Here is a tiny trained network, its code and every weight. The questions are about switching its units off for an input and a class, where a switched-off unit gives its printed mean instead of its output.

import numpy as np


def w(rows, s, z=0):
    codes = np.array(rows[::2]) - 128.0
    scale = np.full(codes.shape[1], s)
    scale[-1] = z or s
    return codes * scale


def f(y):
    return np.maximum(y, 0)


def log_softmax(a):
    a = a - a.max(-1, keepdims=True)
    return a - np.log(np.exp(a).sum(-1, keepdims=True))


def net(x, mask):
    res = np.array(x, float).reshape(1, 6) / 4 @ E
    y = f(res @ A[0][:, :-1].T + A[0][:, -1])
    res = res + np.where(mask, y, B[0][:, -1]) @ B[0][:, :-1]
    return log_softmax(res[-1] @ U[:, :-1].T + U[:, -1])


A, B = {}, {}
E = w([
[73,157,229],'x0',
[129,127,128],'x1',
[127,126,128],'x2',
[236,152,173],'x3',
[128,129,129],'x4',
[122,246,73],'x5',
],0.013)
A[0] = w([
[109,254,96,253],'N0',
[84,133,164,113],'N1',
[144,144,65,115],'N2',
[182,108,150,109],'N3',
[102,92,105,193],'N4',
[75,72,66,90],'N5',
[206,180,96,118],'N6',
[68,164,159,191],'N7',
[209,181,181,209],'N8',
],0.017,0.0062)
B[0] = w([
[103,208,97,251],'N0',
[84,64,118,166],'N1',
[139,147,116,175],'N2',
[160,90,103,165],'N3',
[96,148,156,169],'N4',
[139,247,177,184],'N5',
[166,146,102,192],'N6',
[32,138,145,193],'N7',
[220,125,218,211],'N8',
],0.014,0.02)
U = w([
[123,205,200,250],'0',
[2,93,154,125],'1',
[198,59,83,163],'2',
[121,100,250,58],'3',
[65,201,66,93],'4',
[10,171,71,63],'5',
[183,192,103,34],'6',
],0.014,0.011)

Each question gives the input, the list of numbers given to net, and the class t.
The units are the neurons (one row each of A and B). Each row of codes is followed by its name. A weight is (code - 128) times the scale printed after its matrix; where a second scale follows, it is the last column's (A, B and U).
mask holds one flag per neuron, in row order. A switched-off neuron (its flag False) gives its mean, the last column of its row in B, instead of its output. The means were averaged over made-up inputs and are rounded, as every weight is.
A unit's drop is (log p(t) with every unit on - log p(t) with that unit switched off) / (log p(t) with every unit on - log p(t) with every unit switched off).
The circuit of an input: a set's keep is (log p(t) with only the set's units on - log p(t) with every unit switched off) / (log p(t) with every unit on - log p(t) with every unit switched off). Starting from all 9 units, units are removed one at a time, each time the one whose removal leaves the highest keep (on an exact tie, the one counted first), for as long as the keep stays at least 0.8.
units of the circuit, in order: the units of the circuit, biggest drop first
most important unit: the unit with the biggest drop
k most important neurons: the k neurons with the biggest drops, biggest first
drop of u: that unit's drop, to one decimal
input [4,3,-1,0,6,1], class 5: 2 most important neurons	[N5 N8]
input [5,8,-4,-2,-1,7], class 5: most important unit	N7
input [4,6,-2,8,-6,-1], class 3: units of the circuit, in order	[N8 N0]
input [1,-8,3,-6,2,-3], class 1: units of the circuit, in order	[N8 N0]
input [3,1,-3,-1,0,7], class 5: units of the circuit, in order	[N7 N5]
input [3,8,-1,-1,8,-2], class 1: 2 most important neurons	[N8 N0]
input [-7,5,-1,6,6,0], class 2: units of the circuit, in order	[N0 N5]
input [-4,3,0,7,8,0], class 2: 2 most important neurons	[N0 N5]
input [2,-6,0,-3,1,-1], class 1: units of the circuit, in order	[N0 N8]
input [0,0,-4,3,-1,6], class 6: units of the circuit, in order	[N6 N5]
input [2,4,4,-1,2,3], class 5: units of the circuit, in order	[N8 N5]
input [1,4,2,-6,-7,8], class 5: 2 most important neurons	[N7 N8]
input [0,7,-3,-3,-5,2], class 4: 2 most important neurons	[N8 N1]
input [-2,-2,6,-8,-3,-7], class 0: units of the circuit, in order	[N5]
input [1,-7,4,3,-2,-1], class 3: units of the circuit, in order	[N0 N5]
input [-1,1,5,3,5,2], class 6: 4 most important neurons	[N7 N5 N6 N4]
input [4,-8,3,1,-3,0], class 3: 2 most important neurons	[N0 N5]
input [1,-6,-4,-4,-5,0], class 1: drop of N0	0.5
input [7,5,2,0,3,-7], class 1: drop of N8	0.2
input [5,-4,-2,4,1,-1], class 3: drop of N5	0.0
input [-3,-1,4,6,0,8], class 6: units of the circuit, in order	[N6]
